Below is a small trained network, with its code and all its weights. Each question gives an input and a class and asks what happens when units are switched off, that is, made to give their printed mean instead of their output.

import numpy as np


def w(rows, s, z=0):
    codes = np.array(rows[::2]) - 128.0
    scale = np.full(codes.shape[1], s)
    scale[-1] = z or s
    return codes * scale


def norm(h):
    return h / np.sqrt((h * h).mean(-1, keepdims=True) + 1e-5)


def f(y):
    return y / 2 * (1 + np.tanh(0.7978845608 * (y + 0.044715 * y**3)))


def log_softmax(a):
    a = a - a.max(-1, keepdims=True)
    return a - np.log(np.exp(a).sum(-1, keepdims=True))


def net(x, mask):
    res = np.array(x, float).reshape(1, 4) / 4 @ E
    u = 0
    for l in range(2):
        y = f(norm(res) @ A[l][:, :-1].T + A[l][:, -1])
        res = res + np.where(mask[u : u + 9], y, B[l][:, -1]) @ B[l][:, :-1]
        u += 9
    return log_softmax(norm(res)[-1] @ U[:, :-1].T + U[:, -1])


A, B = {}, {}
E = w([
[27,42,76,125],'x0',
[194,23,155,89],'x1',
[189,70,56,254],'x2',
[109,99,229,198],'x3',
],0.0048)
A[0] = w([
[162,128,88,54,115],'0.n1',
[188,47,125,58,5],'0.n2',
[159,118,54,130,74],'0.n3',
[95,74,29,81,49],'0.n4',
[169,167,1,34,180],'0.n5',
[80,44,157,59,203],'0.n6',
[155,99,76,219,237],'0.n7',
[201,21,160,71,8],'0.n8',
[187,135,44,106,46],'0.n9',
],0.0094,0.0025)
B[0] = w([
[162,139,227,113,166],'0.n1',
[119,180,101,151,170],'0.n2',
[167,99,114,162,160],'0.n3',
[82,106,127,124,200],'0.n4',
[104,118,184,187,253],'0.n5',
[71,135,151,100,220],'0.n6',
[100,107,124,64,254],'0.n7',
[86,254,108,209,190],'0.n8',
[130,113,148,125,166],'0.n9',
],0.01,0.0048)
A[1] = w([
[57,157,70,129,246],'1.n1',
[215,154,133,92,90],'1.n2',
[134,79,201,136,172],'1.n3',
[160,154,111,133,98],'1.n4',
[227,171,151,118,143],'1.n5',
[85,139,193,82,148],'1.n6',
[171,34,102,163,113],'1.n7',
[126,178,172,202,158],'1.n8',
[151,138,2,229,253],'1.n9',
],0.011,0.0036)
B[1] = w([
[127,181,130,125,254],'1.n1',
[37,103,105,122,142],'1.n2',
[90,105,37,206,189],'1.n3',
[81,147,175,135,122],'1.n4',
[10,91,123,32,183],'1.n5',
[246,66,125,140,226],'1.n6',
[174,125,213,109,169],'1.n7',
[120,118,102,188,237],'1.n8',
[169,156,169,119,237],'1.n9',
],0.011,0.006)
U = w([
[143,253,137,182,160],'0',
[23,66,110,71,158],'1',
[247,84,231,70,143],'2',
[141,67,105,223,141],'3',
[177,125,41,131,119],'4',
[194,143,28,67,1],'5',
[198,146,2,64,1],'6',
],0.014,0.0095)

Each question gives the input, the list of numbers given to net, and the class t.
The units are the neurons (one row each of A and B). Each row of codes is followed by its name. A weight is (code - 128) times the scale printed after its matrix; where a second scale follows, it is the last column's (A, B and U).
mask holds one flag per neuron, layer by layer. A switched-off neuron (its flag False) gives its mean, the last column of its row in B, instead of its output. The means were averaged over made-up inputs and are rounded, as every weight is.
A unit's drop is (log p(t) with every unit on - log p(t) with that unit switched off) / (log p(t) with every unit on - log p(t) with every unit switched off).
The circuit of an input: a set's keep is (log p(t) with only the set's units on - log p(t) with every unit switched off) / (log p(t) with every unit on - log p(t) with every unit switched off). Starting from the 12 units with the biggest drops (on a tie, the unit counted first), units are removed one at a time, each time the one whose removal leaves the highest keep (on an exact tie, the one counted first), for as long as the keep stays at least 0.8.
circuit, biggest first: the units of the circuit, biggest drop first
unit that matters most: the unit with the biggest drop
k most important neurons: the k neurons with the biggest drops, biggest first
top k neurons in layer l: the k neurons of layer l with the biggest drops, biggest first
input [-2,1,4,3], class 2: 4 most important neurons => 1.n7, 0.n5, 0.n1, 0.n6
input [-5,5,-2,-2], class 0: 2 most important neurons => 0.n8, 0.n2
input [4,-1,-7,-4], class 2: unit that matters most => 1.n6
input [7,-5,8,0], class 2: 2 most important neurons => 1.n7, 1.n9
input [-7,3,7,0], class 1: 4 most important neurons => 1.n5, 1.n2, 0.n7, 1.n6
input [6,-8,7,2], class 0: 2 most important neurons => 1.n6, 1.n9
input [-8,-5,4,-7], class 1: circuit, biggest first => 1.n5, 0.n8
input [7,-8,8,8], class 0: 4 most important neurons => 1.n6, 1.n9, 0.n5, 1.n1
input [4,-3,-6,8], class 3: circuit, biggest first => 1.n3, 1.n6
input [1,-1,-6,-7], class 3: 2 most important neurons => 0.n5, 1.n3
input [4,-6,-7,-4], class 2: circuit, biggest first => 0.n8, 1.n6, 1.n5
input [-6,-6,4,7], class 3: circuit, biggest first => 0.n8, 1.n1
input [5,-6,-5,-2], class 0: 4 most important neurons => 1.n1, 1.n5, 0.n7, 1.n6
input [6,0,6,3], class 1: unit that matters most => 0.n7
input [7,-7,5,-4], class 0: 4 most important neurons => 1.n1, 1.n9, 1.n5, 0.n6
input [7,-1,5,-3], class 1: 2 most important neurons => 0.n4, 0.n7
input [-4,0,3,2], class 1: top 3 neurons in layer 0 => 0.n5, 0.n6, 0.n4
input [-1,6,7,6], class 2: top 2 neurons in layer 0 => 0.n5, 0.n1
input [-4,-5,-8,5], class 2: top 2 neurons in layer 0 => 0.n8, 0.n5
input [-5,-6,-4,-8], class 3: unit that matters most => 0.n5
input [6,3,7,-1], class 2: circuit, biggest first => 1.n7, 1.n9
input [4,1,2,4], class 1: top 2 neurons in layer 1 => 1.n8, 1.n9
input [-1,3,2,-7], class 3: top 2 neurons in layer 0 => 0.n5, 0.n1
